Here is a tiny trained network, its code and every weight. The questions are about switching its units off for an input and a target symbol, where a switched-off unit gives its printed mean instead of its output.

import numpy as np


def w(rows, s, z=0):
    codes = np.array(rows[::2]) - 128.0
    scale = np.full(codes.shape[1], s)
    scale[-1] = z or s
    return codes * scale


def f(y):
    return np.maximum(y, 0)


def softmax(a):
    e = np.exp(a - a.max(-1, keepdims=True))
    return e / e.sum(-1, keepdims=True)


def log_softmax(a):
    a = a - a.max(-1, keepdims=True)
    return a - np.log(np.exp(a).sum(-1, keepdims=True))


def net(x, mask):
    ids = ['ΓΘΛΞΣαβδεημπτψω'.index(c) for c in x.split()]
    T = len(ids)
    res = E[ids] + P[:T]
    r = res
    for j in range(2):
        rows = slice(2 * j, 2 * j + 2)
        q, k, v = (r @ M[0][rows].T for M in (Q, K, V))
        z = softmax(np.where(np.tri(T) > 0, q @ k.T / 2**0.5, -1e9)) @ v
        o = O[0][rows]
        res = res + np.where(mask[j], z, o[:, -1]) @ o[:, :-1]
    y = f(res @ A[0][:, :-1].T + A[0][:, -1])
    res = res + np.where(mask[2:18], y, B[0][:, -1]) @ B[0][:, :-1]
    return log_softmax(res[-1] @ U[:, :-1].T + U[:, -1])


Q, K, V, O, A, B = {}, {}, {}, {}, {}, {}
E = w([
[87,231,103,77],'Γ',
[186,47,48,113],'Θ',
[71,20,53,116],'Λ',
[91,116,36,124],'Ξ',
[68,154,141,52],'Σ',
[63,2,104,89],'α',
[53,96,58,121],'β',
[52,70,125,76],'δ',
[16,115,92,94],'ε',
[122,142,118,81],'η',
[85,217,157,29],'μ',
[99,194,69,93],'π',
[130,104,6,144],'τ',
[134,30,132,49],'ψ',
[74,167,173,10],'ω',
],0.0085)
P = w([
[115,125,101,101],'0',
[129,89,31,117],'1',
[93,121,123,2],'2',
[97,129,123,136],'3',
[97,86,48,152],'4',
[156,148,172,60],'5',
[67,134,151,180],'6',
],0.019)
Q[0] = w([
[254,114,163,171],'h1',
[218,151,213,160],'h1',
[31,157,34,89],'h2',
[226,155,162,172],'h2',
],0.013)
K[0] = w([
[135,92,49,26],'h1',
[133,136,2,29],'h1',
[126,138,255,212],'h2',
[144,160,66,15],'h2',
],0.0096)
V[0] = w([
[167,254,179,102],'h1',
[167,48,168,104],'h1',
[174,75,157,99],'h2',
[167,131,20,189],'h2',
],0.015)
O[0] = w([
[253,149,134,135,1],'h1',
[102,98,197,142,33],'h1',
[128,104,223,155,40],'h2',
[78,249,97,179,125],'h2',
],0.018,0.0063)
A[0] = w([
[160,109,108,66,112],'n1',
[162,194,82,242,95],'n2',
[81,99,105,131,73],'n3',
[123,83,114,214,133],'n4',
[165,82,133,59,93],'n5',
[100,105,144,248,144],'n6',
[198,145,138,74,121],'n7',
[76,111,127,210,172],'n8',
[140,111,143,207,250],'n9',
[65,145,156,103,121],'n10',
[91,90,82,107,160],'n11',
[124,150,186,208,223],'n12',
[218,160,138,189,163],'n13',
[85,172,96,226,123],'n14',
[57,131,147,101,117],'n15',
[145,14,144,111,192],'n16',
],0.011,0.014)
B[0] = w([
[183,166,189,180,167],'n1',
[206,138,162,214,157],'n2',
[135,59,90,144,183],'n3',
[119,117,203,167,140],'n4',
[137,161,183,200,156],'n5',
[148,109,252,151,145],'n6',
[69,87,126,162,155],'n7',
[53,99,213,66,191],'n8',
[56,249,198,23,137],'n9',
[185,98,145,190,198],'n10',
[150,157,87,103,254],'n11',
[172,229,111,19,132],'n12',
[151,1,37,91,138],'n13',
[110,188,167,171,191],'n14',
[180,85,113,175,213],'n15',
[166,154,223,48,188],'n16',
],0.0093,0.023)
U = w([
[188,58,59,153,62],'Γ',
[86,198,198,104,130],'Θ',
[115,79,153,211,92],'Λ',
[95,164,132,167,214],'Ξ',
[145,171,147,55,243],'Σ',
[130,76,181,147,30],'α',
[43,127,87,123,126],'β',
[119,49,106,39,52],'δ',
[111,78,49,78,177],'ε',
[77,209,109,1,253],'η',
[213,58,134,135,159],'μ',
[174,214,112,136,75],'π',
[134,155,185,219,96],'τ',
[105,152,200,73,19],'ψ',
[163,175,196,136,191],'ω',
],0.0096,0.004)

Each question gives the input, a string of symbols that net reads in full, and the target symbol t.
The units are the heads (2 rows each of Q, K, V and O) and the neurons (one row each of A and B). Each row of codes is followed by its name. A weight is (code - 128) times the scale printed after its matrix; where a second scale follows, it is the last column's (O, A, B and U).
mask holds one flag per unit, heads first, then neurons. A switched-off unit (its flag False) gives its mean, the last column of its rows in O or B, instead of its output. The means were averaged over made-up inputs and are rounded, as every weight is.
A unit's drop is (log p(t) with every unit on - log p(t) with that unit switched off) / (log p(t) with every unit on - log p(t) with every unit switched off).
The circuit of an input: a set's keep is (log p(t) with only the set's units on - log p(t) with every unit switched off) / (log p(t) with every unit on - log p(t) with every unit switched off). Starting from the 12 units with the biggest drops (on a tie, the unit counted first), units are removed one at a time, each time the one whose removal leaves the highest keep (on an exact tie, the one counted first), for as long as the keep stays at least 0.8.
units of the circuit, in order: the units of the circuit, biggest drop first
most important unit: the unit with the biggest drop
top k neurons: the k neurons with the biggest drops, biggest first
heads that matter: for each layer, one digit per head in row order, 1 if its drop is at least 0.15 and else 0, layers parted by /
input α π ε π μ, target π: units of the circuit, in order : h1; h2; n8
input β τ π η Ξ Θ Ξ, target Ξ: units of the circuit, in order : h2; n14; h1
input μ β π Λ β, target Λ: most important unit : h1
input μ ψ μ, target ω: top 2 neurons : n5; n1
input μ π Γ, target ω: units of the circuit, in order : n1; h1
input τ δ δ τ Θ, target τ: units of the circuit, in order : h2; n2
input τ μ π τ, target τ: units of the circuit, in order : h2; n2
input Θ β δ Γ ω, target Γ: heads that matter : 10
input Θ μ Σ Λ Λ, target Λ: top 4 neurons : n15; n10; n3; n6
input μ π μ ω τ, target ω: top 3 neurons : n16; n5; n1
input δ ε ε τ δ ψ β, target β: units of the circuit, in order : h2; h1
input ε δ Ξ Ξ Γ, target Ξ: units of the circuit, in order : h2; n14; n16
input μ δ α ψ μ, target ψ: units of the circuit, in order : h2; h1; n16
input ε Γ π π Θ δ Γ, target Γ: units of the circuit, in order : h1; n13
input δ Σ Ξ Θ, target Θ: units of the circuit, in order : h2; n9; h1
input π Γ Λ α, target α: top 3 neurons : n15; n10; n6
input ψ μ π, target α: top 2 neurons : n10; n15
input Θ π μ, target τ: top 2 neurons : n10; n15
input Θ Λ μ Ξ π, target Ξ: top 2 neurons : n14; n2
input μ Γ π τ Θ ω ω, target ω: top 3 neurons : n5; n1; n16
